Below is a small trained network, with its code and all its weights. Each question gives an input and a class and asks what happens when units are switched off, that is, made to give their printed mean instead of their output.

import numpy as np


def w(rows, s, z=0):
    codes = np.array(rows[::2]) - 128.0
    scale = np.full(codes.shape[1], s)
    scale[-1] = z or s
    return codes * scale


def norm(h):
    return h / np.sqrt((h * h).mean(-1, keepdims=True) + 1e-5)


def f(y):
    return y / 2 * (1 + np.tanh(0.7978845608 * (y + 0.044715 * y**3)))


def log_softmax(a):
    a = a - a.max(-1, keepdims=True)
    return a - np.log(np.exp(a).sum(-1, keepdims=True))


def net(x, mask):
    res = np.array(x, float).reshape(1, 7) / 4 @ E
    u = 0
    for l in range(2):
        y = f(norm(res) @ A[l][:, :-1].T + A[l][:, -1])
        res = res + np.where(mask[u : u + 5], y, B[l][:, -1]) @ B[l][:, :-1]
        u += 5
    return log_softmax(norm(res)[-1] @ U[:, :-1].T + U[:, -1])


A, B = {}, {}
E = w([
[127,132,134,122,127,127,125,130,125,131,130,131],'x0',
[82,192,195,121,168,86,191,118,91,60,34,132],'x1',
[130,129,128,126,127,133,128,126,133,125,123,127],'x2',
[169,167,106,181,156,124,123,121,53,127,105,254],'x3',
[128,124,127,131,127,122,130,127,132,127,126,130],'x4',
[54,115,153,157,132,171,63,150,121,165,81,157],'x5',
[128,129,125,127,124,130,129,127,123,128,126,127],'x6',
],0.009)
A[0] = w([
[254,163,59,103,130,134,192,107,138,109,178,161,243],'L0N0',
[154,150,95,117,135,45,229,75,141,77,166,50,66],'L0N1',
[126,173,131,178,166,162,189,70,103,104,115,209,22],'L0N2',
[181,91,28,150,115,154,86,101,109,178,190,244,8],'L0N3',
[142,96,118,117,99,174,91,152,189,179,193,49,98],'L0N4',
],0.0051,0.0012)
B[0] = w([
[185,91,153,121,111,71,53,142,84,154,84,1,234],'L0N0',
[90,137,141,121,136,192,191,112,142,118,204,234,218],'L0N1',
[110,169,23,132,151,66,72,119,138,79,138,114,193],'L0N2',
[157,149,209,168,97,198,195,192,234,187,197,39,255],'L0N3',
[101,71,78,126,148,34,96,75,30,66,84,237,235],'L0N4',
],0.0057,0.0056)
A[1] = w([
[76,131,91,175,127,158,74,142,171,166,140,171,132],'L1N0',
[42,120,138,125,107,135,61,133,120,123,48,94,127],'L1N1',
[49,134,197,86,146,123,181,105,143,88,90,81,7],'L1N2',
[87,2,78,88,87,149,81,98,151,162,195,100,185],'L1N3',
[96,178,157,141,162,72,106,127,92,138,45,85,36],'L1N4',
],0.0065,0.0015)
B[1] = w([
[33,105,164,145,95,226,185,136,147,142,160,210,175],'L1N0',
[114,84,108,192,155,158,84,170,168,189,59,75,194],'L1N1',
[165,64,188,105,62,190,131,125,180,198,242,88,204],'L1N2',
[125,254,101,117,199,71,144,102,68,47,13,181,253],'L1N3',
[155,64,74,53,121,113,65,100,138,143,74,113,185],'L1N4',
],0.0059,0.0077)
U = w([
[178,175,76,73,160,6,148,85,65,41,112,139,238],'0',
[23,139,90,155,185,127,63,129,104,125,6,207,195],'1',
[238,138,112,182,112,110,107,169,124,177,215,41,75],'2',
[91,136,146,201,109,225,119,200,151,203,197,184,9],'3',
[95,118,211,65,114,135,205,93,165,104,238,97,185],'4',
[81,45,188,91,119,170,88,152,189,204,87,38,2],'5',
],0.011,0.0014)

Each question gives the input, the list of numbers given to net, and the class t.
The units are the neurons (one row each of A and B). Each row of codes is followed by its name. A weight is (code - 128) times the scale printed after its matrix; where a second scale follows, it is the last column's (A, B and U).
mask holds one flag per neuron, layer by layer. A switched-off neuron (its flag False) gives its mean, the last column of its row in B, instead of its output. The means were averaged over made-up inputs and are rounded, as every weight is.
A unit's drop is (log p(t) with every unit on - log p(t) with that unit switched off) / (log p(t) with every unit on - log p(t) with every unit switched off).
The circuit of an input: a set's keep is (log p(t) with only the set's units on - log p(t) with every unit switched off) / (log p(t) with every unit on - log p(t) with every unit switched off). Starting from all 10 units, units are removed one at a time, each time the one whose removal leaves the highest keep (on an exact tie, the one counted first), for as long as the keep stays at least 0.8.
circuit, biggest first: the units of the circuit, biggest drop first
unit that matters most: the unit with the biggest drop
top k neurons: the k neurons with the biggest drops, biggest first
top k neurons in layer l: the k neurons of layer l with the biggest drops, biggest first
drop when u is switched off: that unit's drop, to one decimal
input [2,-7,-3,0,-6,2,-5], class 1: circuit, biggest first : (L1N3)
input [-3,0,-8,8,8,5,1], class 3: circuit, biggest first : (L1N3, L0N3)
input [-5,0,1,1,-1,-6,3], class 2: top 2 neurons in layer 0 : (L0N4, L0N0)
input [7,1,-2,-3,4,0,-4], class 4: top 2 neurons in layer 0 : (L0N0, L0N1)
input [8,2,4,-7,0,0,8], class 4: circuit, biggest first : (L0N0, L1N4)
input [-3,5,7,0,6,8,2], class 5: circuit, biggest first : (L1N3, L1N2)
input [7,0,-3,8,-4,8,-3], class 3: top 3 neurons in layer 0 : (L0N4, L0N3, L0N0)
input [-8,8,5,-1,6,-3,-7], class 4: top 2 neurons : (L1N2, L1N3)
input [2,-6,2,-1,1,1,6], class 1: top 2 neurons : (L1N3, L0N4)
input [6,4,-1,0,8,-6,-1], class 4: top 3 neurons : (L0N1, L1N3, L0N4)
input [-8,7,-7,0,-8,-1,-7], class 4: top 4 neurons : (L1N2, L1N3, L0N4, L0N0)
input [-1,1,-6,-7,-8,0,5], class 4: top 2 neurons in layer 0 : (L0N0, L0N2)
input [7,-8,-3,-3,2,0,-3], class 0: top 2 neurons in layer 1 : (L1N3, L1N1)
input [-8,0,4,-3,-4,8,6], class 1: unit that matters most : L0N3
input [-2,-4,1,-1,-8,1,-7], class 1: top 2 neurons : (L1N0, L0N0)
input [-8,8,8,-5,1,-2,-6], class 4: top 2 neurons : (L0N1, L0N0)
input [-4,-5,6,-1,4,-5,-2], class 0: top 2 neurons : (L1N3, L0N4)
input [3,-4,-3,0,-2,-1,3], class 0: top 2 neurons : (L0N4, L1N3)
input [-8,-8,-4,-5,0,6,5], class 1: drop when L1N3 is switched off : 0.2
input [1,-4,7,-4,1,-2,-1], class 0: drop when L0N3 is switched off : 0.0
